Below are the code and all the weights of a small trained network. Each question names an input and a class and asks about switching units off, where a switched-off unit gives its printed mean instead of its output.

import numpy as np


def w(rows, s, z=0):
    codes = np.array(rows[::2]) - 128.0
    scale = np.full(codes.shape[1], s)
    scale[-1] = z or s
    return codes * scale


def norm(h):
    return h / np.sqrt((h * h).mean(-1, keepdims=True) + 1e-5)


def f(y):
    return y / 2 * (1 + np.tanh(0.7978845608 * (y + 0.044715 * y**3)))


def log_softmax(a):
    a = a - a.max(-1, keepdims=True)
    return a - np.log(np.exp(a).sum(-1, keepdims=True))


def net(x, mask):
    res = np.array(x, float).reshape(1, 8) / 4 @ E
    u = 0
    for l in range(3):
        y = f(norm(res) @ A[l][:, :-1].T + A[l][:, -1])
        res = res + np.where(mask[u : u + 3], y, B[l][:, -1]) @ B[l][:, :-1]
        u += 3
    return log_softmax(norm(res)[-1] @ U[:, :-1].T + U[:, -1])


A, B = {}, {}
E = w([
[73,156,71,140,95,124,95,98,152,138],'x0',
[175,89,102,147,102,185,174,68,156,159],'x1',
[83,127,92,152,219,118,60,149,174,134],'x2',
[78,133,114,178,102,152,148,107,96,115],'x3',
[103,120,138,163,79,160,105,192,122,168],'x4',
[164,99,100,149,161,154,132,106,158,82],'x5',
[65,139,88,131,103,111,113,143,146,137],'x6',
[110,2,178,136,188,117,170,120,174,166],'x7',
],0.0083)
A[0] = w([
[177,45,201,129,243,126,140,179,19,80,65],'L0N1',
[139,164,184,101,44,85,121,230,141,211,3],'L0N2',
[51,193,201,99,114,184,30,125,221,3,138],'L0N3',
],0.0051,0.0026)
B[0] = w([
[121,125,155,112,90,153,78,72,250,112,255],'L0N1',
[31,83,80,110,164,81,159,114,151,118,205],'L0N2',
[241,93,172,131,159,2,55,56,45,85,243],'L0N3',
],0.0095,0.0025)
A[1] = w([
[185,149,133,41,128,115,83,141,144,106,86],'L1N1',
[82,2,174,96,95,119,164,214,133,216,106],'L1N2',
[135,242,39,80,128,120,97,106,175,117,4],'L1N3',
],0.0076,0.0023)
B[1] = w([
[71,119,135,121,125,147,34,251,115,156,198],'L1N1',
[123,149,172,123,187,49,162,131,229,178,254],'L1N2',
[109,153,102,104,120,151,56,125,220,150,190],'L1N3',
],0.014,0.005)
A[2] = w([
[113,117,104,119,186,93,127,43,71,179,156],'L2N1',
[135,146,128,143,109,151,98,157,156,130,254],'L2N2',
[131,177,160,144,70,99,167,135,177,255,218],'L2N3',
],0.0074,0.0018)
B[2] = w([
[166,60,32,175,99,187,106,153,111,73,147],'L2N1',
[115,91,178,25,67,55,159,117,82,206,187],'L2N2',
[222,111,87,24,143,121,190,21,254,179,254],'L2N3',
],0.0086,0.0055)
U = w([
[122,48,68,233,172,155,132,87,80,64,109],'0',
[148,146,84,77,66,178,142,63,172,171,157],'1',
[122,69,146,107,247,84,143,141,224,177,159],'2',
[102,181,109,79,115,80,15,192,122,142,171],'3',
[64,176,121,146,203,177,192,193,88,137,2],'4',
[58,183,110,168,97,59,149,165,14,114,91],'5',
[181,144,195,82,68,202,190,173,54,123,78],'6',
],0.013,0.0087)

Each question gives the input, the list of numbers given to net, and the class t.
The units are the neurons (one row each of A and B). Each row of codes is followed by its name. A weight is (code - 128) times the scale printed after its matrix; where a second scale follows, it is the last column's (A, B and U).
mask holds one flag per neuron, layer by layer. A switched-off neuron (its flag False) gives its mean, the last column of its row in B, instead of its output. The means were averaged over made-up inputs and are rounded, as every weight is.
A unit's drop is (log p(t) with every unit on - log p(t) with that unit switched off) / (log p(t) with every unit on - log p(t) with every unit switched off).
The circuit of an input: a set's keep is (log p(t) with only the set's units on - log p(t) with every unit switched off) / (log p(t) with every unit on - log p(t) with every unit switched off). Starting from all 9 units, units are removed one at a time, each time the one whose removal leaves the highest keep (on an exact tie, the one counted first), for as long as the keep stays at least 0.8.
circuit, biggest first: the units of the circuit, biggest drop first
k most important neurons: the k neurons with the biggest drops, biggest first
k most important neurons of layer l: the k neurons of layer l with the biggest drops, biggest first
input [4,5,-4,3,-4,8,-1,6], class 0: 2 most important neurons => (L1N2, L2N3)
input [5,4,6,2,-3,-2,6,0], class 1: 2 most important neurons => (L1N3, L1N1)
input [1,1,-2,1,-3,7,-7,-1], class 0: 3 most important neurons => (L1N2, L2N3, L1N3)
input [1,-8,1,5,7,4,-2,1], class 5: circuit, biggest first => (L2N3, L1N3, L1N2)
input [-2,-1,-3,2,4,-6,-2,-3], class 2: circuit, biggest first => (L0N2, L1N2)
input [1,4,0,1,-4,7,-6,0], class 0: circuit, biggest first => (L1N2, L2N3)
input [8,5,2,2,-1,4,2,2], class 0: circuit, biggest first => (L1N2, L2N3)
input [2,2,0,-1,5,-4,0,-2], class 2: most important neuron => (L0N2)
input [-8,-5,7,4,-4,-5,-2,2], class 3: 2 most important neurons of layer 0 => (L0N1, L0N2)
input [-3,3,-3,-1,1,2,1,-1], class 1: 2 most important neurons => (L0N3, L1N2)
input [8,7,-2,-8,-8,3,-1,4], class 0: 2 most important neurons => (L1N2, L0N1)
input [3,-2,-4,2,8,-3,4,-1], class 2: circuit, biggest first => (L1N2, L0N2)
input [6,-4,3,-6,0,3,7,4], class 3: circuit, biggest first => (L0N3, L1N2, L2N3)
input [-8,4,-2,-7,7,3,1,-8], class 3: circuit, biggest first => (L1N1)
input [1,8,7,-7,-7,-5,5,2], class 1: circuit, biggest first => (L1N2, L0N2)
input [-5,3,-7,4,-2,1,1,-3], class 6: circuit, biggest first => (L1N2, L2N3)
input [2,4,-5,3,-7,-4,-8,-3], class 6: 2 most important neurons of layer 0 => (L0N1, L0N2)
input [-7,3,-3,-6,7,-5,-1,-3], class 2: 2 most important neurons => (L1N2, L0N2)
input [6,-3,-6,-8,5,-7,-3,-5], class 1: 4 most important neurons => (L2N3, L0N2, L0N3, L0N1)
input [3,2,8,6,0,-7,5,1], class 1: 3 most important neurons => (L1N1, L0N2, L2N1)
input [7,5,3,-1,-4,6,4,3], class 0: 3 most important neurons => (L1N2, L2N3, L0N1)
input [-7,-7,-7,5,2,-5,-5,1], class 2: most important neuron of layer 0 => (L0N2)
input [0,4,-3,-3,1,4,-6,2], class 1: 2 most important neurons of layer 1 => (L1N2, L1N1)
input [3,-7,-6,0,1,-5,0,-2], class 5: 2 most important neurons of layer 0 => (L0N1, L0N2)
input [6,7,7,-3,0,5,-1,-3], class 3: 2 most important neurons of layer 1 => (L1N2, L1N3)
